Here is a tiny trained network, its code and every weight. The questions are about switching its units off for an input and a class, where a switched-off unit gives its printed mean instead of its output.

import numpy as np


def w(rows, s, z=0):
    codes = np.array(rows[::2]) - 128.0
    scale = np.full(codes.shape[1], s)
    scale[-1] = z or s
    return codes * scale


def f(y):
    return y / 2 * (1 + np.tanh(0.7978845608 * (y + 0.044715 * y**3)))


def log_softmax(a):
    a = a - a.max(-1, keepdims=True)
    return a - np.log(np.exp(a).sum(-1, keepdims=True))


def net(x, mask):
    res = np.array(x, float).reshape(1, 7) / 4 @ E
    y = f(res @ A[0][:, :-1].T + A[0][:, -1])
    res = res + np.where(mask, y, B[0][:, -1]) @ B[0][:, :-1]
    return log_softmax(res[-1] @ U[:, :-1].T + U[:, -1])


A, B = {}, {}
E = w([
[195,27,230],'x0',
[2,81,188],'x1',
[128,128,128],'x2',
[128,128,128],'x3',
[134,241,240],'x4',
[128,128,128],'x5',
[128,128,128],'x6',
],0.0098)
A[0] = w([
[108,97,63,114],'neuron 0',
[124,85,85,83],'neuron 1',
[185,155,107,35],'neuron 2',
[113,91,93,3],'neuron 3',
[51,108,133,54],'neuron 4',
[186,164,91,99],'neuron 5',
[120,91,84,115],'neuron 6',
[134,187,181,51],'neuron 7',
[162,78,205,85],'neuron 8',
[113,105,81,84],'neuron 9',
[55,235,39,43],'neuron 10',
[140,181,186,97],'neuron 11',
[160,99,154,37],'neuron 12',
[49,115,139,64],'neuron 13',
[82,177,80,66],'neuron 14',
[152,184,176,101],'neuron 15',
[59,193,56,61],'neuron 16',
[48,115,154,86],'neuron 17',
[144,172,181,118],'neuron 18',
[186,174,89,96],'neuron 19',
[142,39,120,153],'neuron 20',
[85,114,146,51],'neuron 21',
[6,141,123,98],'neuron 22',
[152,42,23,102],'neuron 23',
[211,130,102,97],'neuron 24',
[110,233,172,96],'neuron 25',
[45,121,158,92],'neuron 26',
[206,30,203,30],'neuron 27',
[111,87,73,115],'neuron 28',
[128,77,90,83],'neuron 29',
[215,141,100,98],'neuron 30',
[94,154,47,73],'neuron 31',
[195,203,46,96],'neuron 32',
[61,113,158,95],'neuron 33',
[157,118,183,77],'neuron 34',
[156,133,120,15],'neuron 35',
[138,25,55,130],'neuron 36',
[201,179,104,61],'neuron 37',
[158,88,161,84],'neuron 38',
[208,163,102,96],'neuron 39',
[154,151,193,120],'neuron 40',
[90,90,157,63],'neuron 41',
[123,103,88,76],'neuron 42',
[127,192,179,104],'neuron 43',
[170,57,47,77],'neuron 44',
[94,239,166,96],'neuron 45',
[155,110,175,99],'neuron 46',
],0.015,0.0047)
B[0] = w([
[95,160,124,176],'neuron 0',
[101,144,130,161],'neuron 1',
[109,98,156,160],'neuron 2',
[112,125,114,145],'neuron 3',
[122,110,151,168],'neuron 4',
[122,104,175,178],'neuron 5',
[76,154,109,163],'neuron 6',
[96,133,113,185],'neuron 7',
[165,142,125,189],'neuron 8',
[115,135,114,156],'neuron 9',
[252,155,81,252],'neuron 10',
[92,123,96,192],'neuron 11',
[169,124,106,146],'neuron 12',
[123,99,153,172],'neuron 13',
[200,131,111,186],'neuron 14',
[66,137,113,189],'neuron 15',
[185,128,103,218],'neuron 16',
[122,83,161,180],'neuron 17',
[84,163,98,186],'neuron 18',
[129,102,165,183],'neuron 19',
[129,159,112,188],'neuron 20',
[124,111,153,145],'neuron 21',
[138,95,154,212],'neuron 22',
[74,149,126,222],'neuron 23',
[130,87,164,182],'neuron 24',
[83,148,109,229],'neuron 25',
[129,81,170,184],'neuron 26',
[247,152,98,216],'neuron 27',
[86,152,121,173],'neuron 28',
[100,134,111,162],'neuron 29',
[128,88,166,188],'neuron 30',
[155,147,111,188],'neuron 31',
[135,84,144,220],'neuron 32',
[129,83,178,172],'neuron 33',
[140,144,107,162],'neuron 34',
[125,120,132,128],'neuron 35',
[88,159,128,215],'neuron 36',
[107,101,147,185],'neuron 37',
[171,127,107,159],'neuron 38',
[102,80,163,189],'neuron 39',
[110,160,109,183],'neuron 40',
[138,117,152,152],'neuron 41',
[110,134,118,149],'neuron 42',
[77,159,111,197],'neuron 43',
[108,136,117,200],'neuron 44',
[97,156,118,235],'neuron 45',
[151,144,89,160],'neuron 46',
],0.015)
U = w([
[246,166,91,254],'0',
[93,191,105,63],'1',
[160,31,196,55],'2',
],0.013,0.0077)

Each question gives the input, the list of numbers given to net, and the class t.
The units are the neurons (one row each of A and B). Each row of codes is followed by its name. A weight is (code - 128) times the scale printed after its matrix; where a second scale follows, it is the last column's (A, B and U).
mask holds one flag per neuron, in row order. A switched-off neuron (its flag False) gives its mean, the last column of its row in B, instead of its output. The means were averaged over made-up inputs and are rounded, as every weight is.
A unit's drop is (log p(t) with every unit on - log p(t) with that unit switched off) / (log p(t) with every unit on - log p(t) with every unit switched off).
The circuit of an input: a set's keep is (log p(t) with only the set's units on - log p(t) with every unit switched off) / (log p(t) with every unit on - log p(t) with every unit switched off). Starting from the 12 units with the biggest drops (on a tie, the unit counted first), units are removed one at a time, each time the one whose removal leaves the highest keep (on an exact tie, the one counted first), for as long as the keep stays at least 0.8.
units of the circuit, in order: the units of the circuit, biggest drop first
unit that matters most: the unit with the biggest drop
k most important neurons: the k neurons with the biggest drops, biggest first
drop of u: that unit's drop, to one decimal
input [-8,6,5,-3,-2,7,5], class 0: unit that matters most : neuron 10
input [-4,2,6,-1,4,-1,-2], class 0: 2 most important neurons : (neuron 10; neuron 23)
input [-3,-4,-6,-4,-3,-4,-6], class 2: 2 most important neurons : (neuron 27; neuron 32)
input [-7,3,4,7,-7,4,-7], class 0: 3 most important neurons : (neuron 10; neuron 16; neuron 14)
input [-7,6,-6,-7,-7,2,-3], class 0: 4 most important neurons : (neuron 10; neuron 16; neuron 14; neuron 31)
input [-8,3,7,1,-8,-6,5], class 0: 2 most important neurons : (neuron 10; neuron 16)
input [-7,8,5,0,-4,2,-4], class 2: 3 most important neurons : (neuron 22; neuron 26; neuron 17)
input [6,-6,-4,-3,-7,-2,4], class 1: 3 most important neurons : (neuron 23; neuron 10; neuron 36)
input [-3,8,0,-3,7,-8,1], class 2: 3 most important neurons : (neuron 26; neuron 22; neuron 33)
input [-2,8,-2,7,7,7,7], class 2: 4 most important neurons : (neuron 26; neuron 33; neuron 22; neuron 17)
input [-3,-4,5,8,6,-8,-6], class 1: drop of neuron 17 : 0.0
input [-8,7,-3,-5,5,1,3], class 0: drop of neuron 10 : 1.4
input [6,2,-7,1,-7,7,1], class 1: drop of neuron 23 : 0.5
input [6,-8,6,1,6,-6,-5], class 2: units of the circuit, in order : (neuron 39)
input [-6,5,-5,-2,-3,-6,1], class 0: drop of neuron 10 : 0.4
